Here is a tiny trained network, its code and every weight. The questions are about switching its units off for an input and a target symbol, where a switched-off unit gives its printed mean instead of its output.

import numpy as np


def w(rows, s, z=0):
    codes = np.array(rows[::2]) - 128.0
    scale = np.full(codes.shape[1], s)
    scale[-1] = z or s
    return codes * scale


def norm(h):
    return h / np.sqrt((h * h).mean(-1, keepdims=True) + 1e-5)


def f(y):
    return y / 2 * (1 + np.tanh(0.7978845608 * (y + 0.044715 * y**3)))


def softmax(a):
    e = np.exp(a - a.max(-1, keepdims=True))
    return e / e.sum(-1, keepdims=True)


def log_softmax(a):
    a = a - a.max(-1, keepdims=True)
    return a - np.log(np.exp(a).sum(-1, keepdims=True))


def net(x, mask):
    ids = ['ΛΦβεζηθμξπστψ'.index(c) for c in x.split()]
    T = len(ids)
    res = E[ids] + P[:T]
    u = 0
    for l in range(2):
        r = norm(res)
        for j in range(2):
            rows = slice(2 * j, 2 * j + 2)
            q, k, v = (r @ M[l][rows].T for M in (Q, K, V))
            z = softmax(np.where(np.tri(T) > 0, q @ k.T / 2**0.5, -1e9)) @ v
            o = O[l][rows]
            res = res + np.where(mask[u + j], z, o[:, -1]) @ o[:, :-1]
        u += 2
        y = f(norm(res) @ A[l][:, :-1].T + A[l][:, -1])
        res = res + np.where(mask[u : u + 16], y, B[l][:, -1]) @ B[l][:, :-1]
        u += 16
    return log_softmax(norm(res)[-1] @ U[:, :-1].T + U[:, -1])


Q, K, V, O, A, B = {}, {}, {}, {}, {}, {}
E = w([
[178,184,121,86,204,79,106,172,120],'Λ',
[105,86,123,219,83,141,123,170,217],'Φ',
[118,198,115,147,98,115,117,251,110],'β',
[193,115,159,105,146,126,171,153,161],'ε',
[51,153,204,169,173,158,134,94,168],'ζ',
[170,171,164,163,113,128,209,149,138],'η',
[185,213,185,115,90,116,122,132,61],'θ',
[184,101,149,136,152,116,185,97,136],'μ',
[209,148,141,141,117,113,134,22,118],'ξ',
[158,145,96,123,168,123,220,131,141],'π',
[101,119,142,114,185,145,142,123,60],'σ',
[185,208,57,101,92,130,115,113,170],'τ',
[130,37,105,119,84,142,188,162,121],'ψ',
],0.026)
P = w([
[226,93,151,212,208,235,136,169,105],'0',
[219,108,147,185,190,225,145,152,114],'1',
[196,115,142,179,178,207,146,144,118],'2',
[181,119,151,160,171,190,151,144,123],'3',
[168,118,156,145,162,174,154,141,128],'4',
[155,113,159,135,148,161,160,141,132],'5',
[144,115,161,124,136,143,159,134,130],'6',
[133,116,158,114,128,123,162,127,134],'7',
[120,115,167,102,121,104,160,123,140],'8',
[110,117,166,92,112,82,160,117,138],'9',
[100,117,165,81,108,60,162,103,141],'10',
[93,117,168,75,103,35,156,96,146],'11',
[90,114,179,66,88,10,163,96,139],'12',
],0.014)
Q[0] = w([
[203,99,151,174,146,78,179,118,158],'0.h0',
[43,96,171,173,206,113,123,152,103],'0.h0',
[248,194,106,68,42,94,141,126,186],'0.h1',
[93,145,58,92,59,147,29,131,105],'0.h1',
],0.011)
K[0] = w([
[76,107,119,49,79,38,133,102,160],'0.h0',
[106,91,101,101,196,169,80,96,161],'0.h0',
[122,175,178,162,45,10,199,152,76],'0.h1',
[183,190,127,221,86,172,97,204,148],'0.h1',
],0.012)
V[0] = w([
[145,158,4,28,19,97,181,90,233],'0.h0',
[182,233,160,236,203,139,137,136,227],'0.h0',
[141,151,156,121,108,132,79,232,254],'0.h1',
[167,146,95,78,159,150,164,35,235],'0.h1',
],0.0062)
O[0] = w([
[161,126,94,141,143,202,203,89,163,52],'0.h0',
[55,84,70,236,111,29,146,119,150,254],'0.h0',
[201,158,87,104,66,140,158,173,169,16],'0.h1',
[158,99,134,146,94,132,109,103,2,189],'0.h1',
],0.0092,0.0026)
A[0] = w([
[63,88,134,119,118,122,116,175,79,63],'0.n0',
[119,112,139,156,79,151,155,103,133,112],'0.n1',
[150,122,53,101,139,122,159,127,138,83],'0.n2',
[155,149,120,169,112,115,87,103,147,79],'0.n3',
[129,108,103,125,65,77,99,130,99,94],'0.n4',
[118,104,145,127,175,112,139,98,166,75],'0.n5',
[107,151,149,164,108,116,152,138,86,28],'0.n6',
[89,143,129,170,86,157,103,179,133,4],'0.n7',
[85,215,123,100,127,116,93,181,149,7],'0.n8',
[92,169,186,79,92,113,6,107,146,37],'0.n9',
[96,171,110,151,96,105,99,65,151,160],'0.n10',
[89,145,152,152,206,115,115,47,138,95],'0.n11',
[59,76,62,145,58,130,132,120,148,70],'0.n12',
[174,154,134,158,138,189,122,83,135,81],'0.n13',
[117,118,132,167,149,122,145,145,133,25],'0.n14',
[109,133,123,143,114,88,155,135,149,30],'0.n15',
],0.015,0.0042)
B[0] = w([
[77,114,93,144,191,115,152,80,140,196],'0.n0',
[139,92,175,109,119,74,97,119,212,217],'0.n1',
[99,139,186,146,76,115,133,169,97,198],'0.n2',
[178,119,157,144,102,160,104,169,97,159],'0.n3',
[118,187,96,141,165,237,114,138,117,145],'0.n4',
[134,157,149,148,50,142,186,167,85,186],'0.n5',
[167,91,143,94,181,109,128,124,97,163],'0.n6',
[156,159,120,184,177,143,71,97,222,162],'0.n7',
[207,122,149,133,161,2,105,125,37,205],'0.n8',
[187,79,112,220,4,98,189,96,98,169],'0.n9',
[131,117,149,122,63,188,156,141,22,189],'0.n10',
[126,140,167,93,75,162,108,219,150,254],'0.n11',
[9,164,60,165,161,168,65,89,89,194],'0.n12',
[159,128,77,118,163,238,152,117,178,178],'0.n13',
[170,135,166,71,103,182,164,138,158,169],'0.n14',
[152,112,96,95,91,149,78,80,163,159],'0.n15',
],0.0088,0.0047)
Q[1] = w([
[206,168,129,115,36,50,113,95,158],'1.h0',
[88,254,16,120,230,106,22,116,139],'1.h0',
[167,1,162,46,88,87,155,142,133],'1.h1',
[30,76,58,148,187,221,148,76,170],'1.h1',
],0.0093)
K[1] = w([
[137,182,157,151,75,80,123,64,108],'1.h0',
[164,127,121,218,192,126,118,195,134],'1.h0',
[97,153,104,8,129,152,160,74,140],'1.h1',
[152,105,108,153,197,203,89,163,172],'1.h1',
],0.014)
V[1] = w([
[120,125,22,142,180,99,193,234,165],'1.h0',
[194,152,77,84,96,172,72,189,86],'1.h0',
[143,204,132,61,148,131,242,171,122],'1.h1',
[32,140,2,198,122,118,188,141,72],'1.h1',
],0.0078)
O[1] = w([
[103,166,157,42,53,94,70,52,146,195],'1.h0',
[119,93,134,54,163,81,201,131,127,64],'1.h0',
[193,136,144,222,155,79,68,168,117,252],'1.h1',
[229,179,186,177,122,78,254,117,91,11],'1.h1',
],0.0099,0.003)
A[1] = w([
[100,110,146,112,108,129,178,154,70,103],'1.n0',
[203,210,132,67,219,246,151,83,128,96],'1.n1',
[70,72,115,132,102,175,161,124,185,59],'1.n2',
[195,131,132,78,136,222,206,83,138,108],'1.n3',
[206,172,139,99,164,208,131,77,124,64],'1.n4',
[50,161,137,38,214,176,156,137,94,17],'1.n5',
[112,254,85,86,189,27,125,166,170,22],'1.n6',
[199,191,122,82,104,195,149,111,103,81],'1.n7',
[112,62,142,177,143,137,162,137,147,120],'1.n8',
[102,109,123,128,137,88,130,153,78,37],'1.n9',
[126,113,149,110,117,117,137,181,201,104],'1.n10',
[130,155,143,144,144,148,187,81,144,127],'1.n11',
[135,132,95,105,72,70,108,144,139,2],'1.n12',
[44,85,109,65,145,118,156,86,93,47],'1.n13',
[68,157,124,145,128,83,87,135,23,117],'1.n14',
[113,105,120,65,108,125,191,127,156,6],'1.n15',
],0.015,0.005)
B[1] = w([
[120,144,128,170,109,99,97,129,151,195],'1.n0',
[173,104,138,145,199,255,94,172,117,217],'1.n1',
[169,138,129,157,140,84,172,139,124,217],'1.n2',
[133,98,178,76,137,146,165,104,181,247],'1.n3',
[135,140,121,152,171,179,143,174,133,191],'1.n4',
[120,180,124,133,196,110,168,90,131,139],'1.n5',
[140,140,143,18,141,71,83,183,159,199],'1.n6',
[131,113,143,123,219,187,76,133,118,187],'1.n7',
[115,157,121,80,131,123,103,96,117,255],'1.n8',
[115,111,121,140,131,121,111,96,144,148],'1.n9',
[96,139,119,149,125,143,146,112,123,184],'1.n10',
[136,86,126,83,102,130,132,139,145,158],'1.n11',
[122,101,116,169,157,114,114,153,147,150],'1.n12',
[97,151,105,140,121,180,148,159,122,164],'1.n13',
[153,131,114,97,102,102,193,111,148,200],'1.n14',
[127,149,118,113,84,122,102,101,152,147],'1.n15',
],0.019,0.009)
U = w([
[141,205,77,68,121,79,76,204,169,147],'Λ',
[147,182,56,202,139,122,64,60,233,115],'Φ',
[124,173,87,120,94,141,122,118,121,100],'β',
[86,1,108,164,117,101,100,163,161,80],'ε',
[60,203,218,147,59,151,118,206,100,92],'ζ',
[100,49,113,128,194,77,132,83,113,72],'η',
[148,223,43,98,49,187,78,111,99,149],'θ',
[77,86,71,109,99,138,158,172,57,136],'μ',
[139,148,107,126,165,224,134,153,117,254],'ξ',
[100,143,145,90,104,140,28,33,71,132],'π',
[70,225,109,111,218,106,185,85,109,93],'σ',
[250,151,116,180,132,77,154,98,72,118],'τ',
[125,53,158,48,57,136,178,63,188,68],'ψ',
],0.0072,0.0048)

Each question gives the input, a string of symbols that net reads in full, and the target symbol t.
The units are the heads (2 rows each of Q, K, V and O) and the neurons (one row each of A and B). Each row of codes is followed by its name. A weight is (code - 128) times the scale printed after its matrix; where a second scale follows, it is the last column's (O, A, B and U).
mask holds one flag per unit, layer by layer, with each layer's heads first. A switched-off unit (its flag False) gives its mean, the last column of its rows in O or B, instead of its output. The means were averaged over made-up inputs and are rounded, as every weight is.
A unit's drop is (log p(t) with every unit on - log p(t) with that unit switched off) / (log p(t) with every unit on - log p(t) with every unit switched off).
The circuit of an input: a set's keep is (log p(t) with only the set's units on - log p(t) with every unit switched off) / (log p(t) with every unit on - log p(t) with every unit switched off). Starting from the 12 units with the biggest drops (on a tie, the unit counted first), units are removed one at a time, each time the one whose removal leaves the highest keep (on an exact tie, the one counted first), for as long as the keep stays at least 0.8.
circuit, biggest first: the units of the circuit, biggest drop first
most important unit: the unit with the biggest drop
top k neurons: the k neurons with the biggest drops, biggest first
top k neurons in layer l: the k neurons of layer l with the biggest drops, biggest first
heads that matter: for each layer, one digit per head in row order, 1 if its drop is at least 0.15 and else 0, layers parted by /
input τ ε Φ τ ψ ψ ζ Φ ε η Φ τ, target θ: circuit, biggest first -> [0.n10; 1.n3]
input β Λ ε, target ε: most important unit -> 0.h0
input μ η τ Φ, target Φ: top 2 neurons in layer 0 -> [0.n12; 0.n7]
input μ ψ ψ ψ ψ π ψ π θ π Φ μ, target τ: heads that matter -> 00 / 01
input ψ β μ μ τ, target Λ: heads that matter -> 01 / 00
input μ Λ ε ξ ψ ε ε τ μ ξ ψ μ ε, target ξ: circuit, biggest first -> [0.h0; 1.n1]
input μ ε ψ η ψ ψ θ η π, target τ: circuit, biggest first -> [1.h1; 0.h1; 1.n3]
input ψ ε ξ σ μ, target ζ: heads that matter -> 11 / 00
input θ μ η τ, target θ: circuit, biggest first -> [0.h0; 0.n10; 0.n4; 1.n1]
input π ψ Φ η ε ξ τ ψ ψ π η μ, target τ: top 2 neurons in layer 0 -> [0.n2; 0.n14]
input ε ξ ε, target η: heads that matter -> 11 / 10
input μ ψ ξ ψ τ ψ, target τ: top 3 neurons -> [1.n2; 0.n13; 0.n12]
input ε ψ ψ τ μ ψ μ τ τ μ, target ψ: heads that matter -> 10 / 00
input β Λ ψ ψ μ ψ Λ θ ε, target σ: heads that matter -> 00 / 11
input Φ ε ψ μ ψ, target μ: heads that matter -> 11 / 01
input β Φ ψ ψ ψ σ ε ε β ψ η ζ η, target Φ: heads that matter -> 00 / 11
input θ ζ Λ τ ε τ, target τ: heads that matter -> 10 / 00
input μ β ψ ε ε π τ ε η, target ψ: heads that matter -> 10 / 00
input ε ζ ψ Λ ζ β ψ ψ ψ σ, target σ: circuit, biggest first -> [1.n5]
input π π ε β ψ, target ψ: top 3 neurons -> [0.n11; 0.n12; 1.n3]
input σ η ψ μ τ ε, target ψ: top neuron -> [0.n10]
input Λ τ β ψ η Φ ζ β ψ ζ ζ ε, target θ: top 2 neurons -> [1.n3; 1.n2]
input ε ψ ψ μ Λ ε σ Φ Φ, target Φ: top 2 neurons -> [0.n7; 1.n2]
input τ ε ζ π ψ β Φ β ε, target ε: heads that matter -> 01 / 01
input β π ε θ ψ ψ ψ θ τ τ τ ε, target ψ: heads that matter -> 10 / 00
input π π ψ ζ, target ζ: top 2 neurons in layer 0 -> [0.n11; 0.n14]
input Φ ψ τ μ μ ε, target π: heads that matter -> 01 / 01
input σ μ π, target ζ: heads that matter -> 11 / 00
